Here is a tiny trained network, its code and every weight. The questions are about switching its units off for an input and a class, where a switched-off unit gives its printed mean instead of its output.

import numpy as np


def w(rows, s, z=0):
    codes = np.array(rows[::2]) - 128.0
    scale = np.full(codes.shape[1], s)
    scale[-1] = z or s
    return codes * scale


def norm(h):
    return h / np.sqrt((h * h).mean(-1, keepdims=True) + 1e-5)


def f(y):
    return np.maximum(y, 0)


def log_softmax(a):
    a = a - a.max(-1, keepdims=True)
    return a - np.log(np.exp(a).sum(-1, keepdims=True))


def net(x, mask):
    res = np.array(x, float).reshape(1, 7) / 4 @ E
    u = 0
    for l in range(4):
        y = f(norm(res) @ A[l][:, :-1].T + A[l][:, -1])
        res = res + np.where(mask[u : u + 7], y, B[l][:, -1]) @ B[l][:, :-1]
        u += 7
    return log_softmax(norm(res)[-1] @ U[:, :-1].T + U[:, -1])


A, B = {}, {}
E = w([
[145,109,32,188],'x0',
[149,157,24,97],'x1',
[126,148,93,42],'x2',
[83,22,113,113],'x3',
[189,111,133,61],'x4',
[2,240,123,118],'x5',
[57,108,150,164],'x6',
],0.011)
A[0] = w([
[217,123,137,170,99],'0.n0',
[130,118,179,122,85],'0.n1',
[134,165,167,4,148],'0.n2',
[82,149,101,75,2],'0.n3',
[255,96,144,136,36],'0.n4',
[179,97,90,95,157],'0.n5',
[180,105,103,208,60],'0.n6',
],0.013,0.0062)
B[0] = w([
[128,88,75,102,197],'0.n0',
[127,158,154,82,153],'0.n1',
[175,195,140,37,254],'0.n2',
[201,138,99,125,152],'0.n3',
[207,32,50,254,203],'0.n4',
[130,51,196,67,210],'0.n5',
[172,216,133,45,184],'0.n6',
],0.0097,0.0062)
A[1] = w([
[130,183,55,130,18],'1.n0',
[52,131,255,184,127],'1.n1',
[232,84,136,199,78],'1.n2',
[156,161,166,180,87],'1.n3',
[139,228,16,220,61],'1.n4',
[13,103,239,207,35],'1.n5',
[190,191,228,140,254],'1.n6',
],0.0099,0.0061)
B[1] = w([
[160,168,135,140,145],'1.n0',
[9,88,140,98,197],'1.n1',
[172,107,88,30,194],'1.n2',
[87,126,101,100,142],'1.n3',
[230,111,94,183,190],'1.n4',
[85,95,153,165,181],'1.n5',
[67,110,90,54,254],'1.n6',
],0.011,0.0075)
A[2] = w([
[83,114,54,107,158],'2.n0',
[112,141,129,88,154],'2.n1',
[139,7,73,107,255],'2.n2',
[194,38,188,104,136],'2.n3',
[85,149,183,169,16],'2.n4',
[249,36,203,115,77],'2.n5',
[141,225,55,161,180],'2.n6',
],0.015,0.0043)
B[2] = w([
[98,122,78,155,187],'2.n0',
[154,176,95,138,170],'2.n1',
[11,183,82,153,255],'2.n2',
[137,196,60,163,200],'2.n3',
[110,80,160,173,143],'2.n4',
[176,182,59,224,208],'2.n5',
[187,5,112,153,191],'2.n6',
],0.014,0.012)
A[3] = w([
[135,122,139,115,57],'3.n0',
[118,2,148,94,4],'3.n1',
[142,127,123,126,42],'3.n2',
[135,153,157,86,82],'3.n3',
[101,38,215,159,89],'3.n4',
[160,140,235,145,178],'3.n5',
[158,131,6,97,165],'3.n6',
],0.0091,0.0031)
B[3] = w([
[91,150,144,102,128],'3.n0',
[75,189,43,126,132],'3.n1',
[121,153,162,112,128],'3.n2',
[164,1,217,135,140],'3.n3',
[62,226,129,168,144],'3.n4',
[132,173,14,59,129],'3.n5',
[129,95,28,204,255],'3.n6',
],0.0063,0.0093)
U = w([
[161,168,42,160,231],'0',
[33,125,158,164,91],'1',
[144,171,141,4,108],'2',
[208,86,165,160,2],'3',
],0.024,0.0047)

Each question gives the input, the list of numbers given to net, and the class t.
The units are the neurons (one row each of A and B). Each row of codes is followed by its name. A weight is (code - 128) times the scale printed after its matrix; where a second scale follows, it is the last column's (A, B and U).
mask holds one flag per neuron, layer by layer. A switched-off neuron (its flag False) gives its mean, the last column of its row in B, instead of its output. The means were averaged over made-up inputs and are rounded, as every weight is.
A unit's drop is (log p(t) with every unit on - log p(t) with that unit switched off) / (log p(t) with every unit on - log p(t) with every unit switched off).
The circuit of an input: a set's keep is (log p(t) with only the set's units on - log p(t) with every unit switched off) / (log p(t) with every unit on - log p(t) with every unit switched off). Starting from the 12 units with the biggest drops (on a tie, the unit counted first), units are removed one at a time, each time the one whose removal leaves the highest keep (on an exact tie, the one counted first), for as long as the keep stays at least 0.8.
circuit, biggest first: the units of the circuit, biggest drop first
most important unit: the unit with the biggest drop
top k neurons: the k neurons with the biggest drops, biggest first
k most important neurons of layer l: the k neurons of layer l with the biggest drops, biggest first
drop when u is switched off: that unit's drop, to one decimal
input [3,2,1,5,3,2,1], class 1: circuit, biggest first	[2.n2 2.n5]
input [-6,3,4,4,1,6,4], class 2: circuit, biggest first	[2.n5 0.n2]
input [-3,0,6,-3,-2,4,-1], class 2: most important unit	0.n2
input [-2,8,-7,-3,-3,5,-6], class 3: circuit, biggest first	[2.n6 2.n2 1.n4 2.n3]
input [-3,-1,7,-6,-6,1,-1], class 2: circuit, biggest first	[2.n5 2.n3 2.n2]
input [-5,6,-8,-6,7,7,-3], class 2: top 3 neurons	[0.n2 2.n5 0.n4]
input [-8,-1,0,-5,-1,2,4], class 2: top 2 neurons	[0.n2 2.n2]
input [-4,2,-8,-4,5,5,-4], class 2: top 2 neurons	[2.n5 0.n4]
input [-8,3,7,-8,2,-3,-3], class 2: 2 most important neurons of layer 1	[1.n6 1.n4]
input [4,8,7,7,2,-3,8], class 1: circuit, biggest first	[2.n2 2.n5]
input [-6,6,-3,-3,4,6,2], class 2: top 3 neurons	[0.n2 2.n5 0.n4]
input [-2,-5,-8,5,6,8,-8], class 2: top 2 neurons	[0.n2 2.n2]
input [-7,-5,-5,-4,5,2,6], class 2: 2 most important neurons of layer 2	[2.n2 2.n5]
input [4,-8,-3,4,-6,1,-8], class 1: top neuron	[0.n4]
input [-6,0,-6,8,7,6,-8], class 2: drop when 0.n2 is switched off	0.0
input [8,-6,-3,4,-7,6,-7], class 1: drop when 0.n0 is switched off	0.1
input [1,-5,-3,-2,-6,2,-7], class 1: drop when 0.n2 is switched off	0.2
